Below is a small trained network, with its code and all its weights. Each question gives an input and a class and asks what happens when units are switched off, that is, made to give their printed mean instead of their output.

import numpy as np


def w(rows, s, z=0):
    codes = np.array(rows[::2]) - 128.0
    scale = np.full(codes.shape[1], s)
    scale[-1] = z or s
    return codes * scale


def f(y):
    return y / 2 * (1 + np.tanh(0.7978845608 * (y + 0.044715 * y**3)))


def log_softmax(a):
    a = a - a.max(-1, keepdims=True)
    return a - np.log(np.exp(a).sum(-1, keepdims=True))


def net(x, mask):
    res = np.array(x, float).reshape(1, 4) / 4 @ E
    y = f(res @ A[0][:, :-1].T + A[0][:, -1])
    res = res + np.where(mask, y, B[0][:, -1]) @ B[0][:, :-1]
    return log_softmax(res[-1] @ U[:, :-1].T + U[:, -1])


A, B = {}, {}
E = w([
[43,163,173,139,27,188,105,132,179,10],'x0',
[138,75,81,100,47,162,29,89,36,198],'x1',
[141,101,242,46,110,172,177,162,151,219],'x2',
[133,227,182,40,117,58,134,82,2,94],'x3',
],0.009)
A[0] = w([
[173,103,88,109,204,166,133,114,117,163,69],'neuron 1',
[148,96,105,176,119,156,129,141,166,147,70],'neuron 2',
[125,113,106,143,101,138,100,137,78,153,100],'neuron 3',
[170,94,107,133,177,102,134,109,108,159,148],'neuron 4',
[152,204,165,110,128,81,124,114,52,127,75],'neuron 5',
[36,113,169,154,67,173,84,150,119,91,70],'neuron 6',
[106,161,154,156,234,98,161,178,181,125,186],'neuron 7',
[126,84,97,141,91,154,119,116,113,160,89],'neuron 8',
[190,59,108,145,141,198,109,138,163,109,44],'neuron 9',
[128,119,66,182,190,101,125,61,95,94,102],'neuron 10',
[185,103,181,93,128,144,118,167,131,150,124],'neuron 11',
[148,81,114,108,96,162,45,69,93,178,251],'neuron 12',
[101,98,217,118,87,191,162,139,144,167,186],'neuron 13',
[61,142,9,149,132,119,77,111,138,63,182],'neuron 14',
[159,95,109,167,138,137,156,205,168,126,138],'neuron 15',
[159,91,115,136,212,117,129,116,79,168,40],'neuron 16',
],0.012,0.003)
B[0] = w([
[94,76,212,138,98,217,77,116,124,122,197],'neuron 1',
[192,158,146,94,50,151,166,61,12,131,195],'neuron 2',
[123,172,127,20,147,74,98,215,113,55,169],'neuron 3',
[48,80,148,218,154,216,58,130,137,57,205],'neuron 4',
[226,132,194,118,99,230,205,57,103,187,216],'neuron 5',
[80,93,199,188,134,196,75,94,160,18,222],'neuron 6',
[99,206,172,60,218,82,62,171,107,80,232],'neuron 7',
[136,249,98,74,155,149,94,204,111,147,182],'neuron 8',
[160,220,156,81,50,142,234,45,63,133,204],'neuron 9',
[128,93,91,50,174,70,129,65,149,192,216],'neuron 10',
[93,64,55,141,131,26,85,148,161,232,174],'neuron 11',
[157,171,134,45,253,96,110,178,119,41,239],'neuron 12',
[120,31,64,98,215,141,95,59,166,227,212],'neuron 13',
[109,24,88,87,202,102,186,66,91,205,254],'neuron 14',
[224,149,168,37,106,149,140,101,110,104,204],'neuron 15',
[32,84,197,231,129,242,104,71,94,59,210],'neuron 16',
],0.007,0.014)
U = w([
[45,76,153,182,109,183,115,104,135,62,131],'0',
[246,171,151,107,69,154,179,74,95,153,133],'1',
[99,41,84,111,161,73,140,108,145,203,107],'2',
[140,198,129,88,187,88,117,201,136,78,109],'3',
[163,88,107,139,167,119,155,149,147,119,254],'4',
[109,140,124,144,27,92,153,141,113,159,92],'5',
[165,155,107,207,68,142,136,140,142,86,97],'6',
],0.013,0.0078)

Each question gives the input, the list of numbers given to net, and the class t.
The units are the neurons (one row each of A and B). Each row of codes is followed by its name. A weight is (code - 128) times the scale printed after its matrix; where a second scale follows, it is the last column's (A, B and U).
mask holds one flag per neuron, in row order. A switched-off neuron (its flag False) gives its mean, the last column of its row in B, instead of its output. The means were averaged over made-up inputs and are rounded, as every weight is.
A unit's drop is (log p(t) with every unit on - log p(t) with that unit switched off) / (log p(t) with every unit on - log p(t) with every unit switched off).
The circuit of an input: a set's keep is (log p(t) with only the set's units on - log p(t) with every unit switched off) / (log p(t) with every unit on - log p(t) with every unit switched off). Starting from the 12 units with the biggest drops (on a tie, the unit counted first), units are removed one at a time, each time the one whose removal leaves the highest keep (on an exact tie, the one counted first), for as long as the keep stays at least 0.8.
units of the circuit, in order: the units of the circuit, biggest drop first
most important unit: the unit with the biggest drop
top k neurons: the k neurons with the biggest drops, biggest first
drop when u is switched off: that unit's drop, to one decimal
input [-1,-7,7,-8], class 1: top 2 neurons -> neuron 15; neuron 9
input [-5,-6,6,0], class 2: most important unit -> neuron 11
input [4,-3,2,5], class 1: top 3 neurons -> neuron 4; neuron 16; neuron 5
input [-8,5,-7,7], class 0: top 2 neurons -> neuron 16; neuron 4
input [-6,8,1,7], class 3: top 2 neurons -> neuron 12; neuron 3
input [6,7,5,2], class 3: top 2 neurons -> neuron 12; neuron 16
input [-3,-7,-1,8], class 1: top 2 neurons -> neuron 5; neuron 12
input [-3,-6,7,-7], class 1: top 3 neurons -> neuron 15; neuron 9; neuron 2
input [6,4,-5,-7], class 1: top 2 neurons -> neuron 9; neuron 2
input [-6,6,-6,-5], class 0: top 4 neurons -> neuron 16; neuron 4; neuron 1; neuron 7
input [-6,-4,8,2], class 2: top 3 neurons -> neuron 11; neuron 13; neuron 6
input [-6,-2,2,5], class 0: units of the circuit, in order -> neuron 16; neuron 4
input [1,-1,6,5], class 2: top 3 neurons -> neuron 13; neuron 11; neuron 9
input [-5,-5,-8,1], class 2: most important unit -> neuron 10
input [1,-8,-8,4], class 2: top 3 neurons -> neuron 14; neuron 10; neuron 12
input [-6,-4,-3,0], class 0: drop when neuron 16 is switched off -> 0.1
input [3,-5,-2,-4], class 3: drop when neuron 5 is switched off -> 0.6
input [-2,8,-4,1], class 3: drop when neuron 12 is switched off -> 0.3
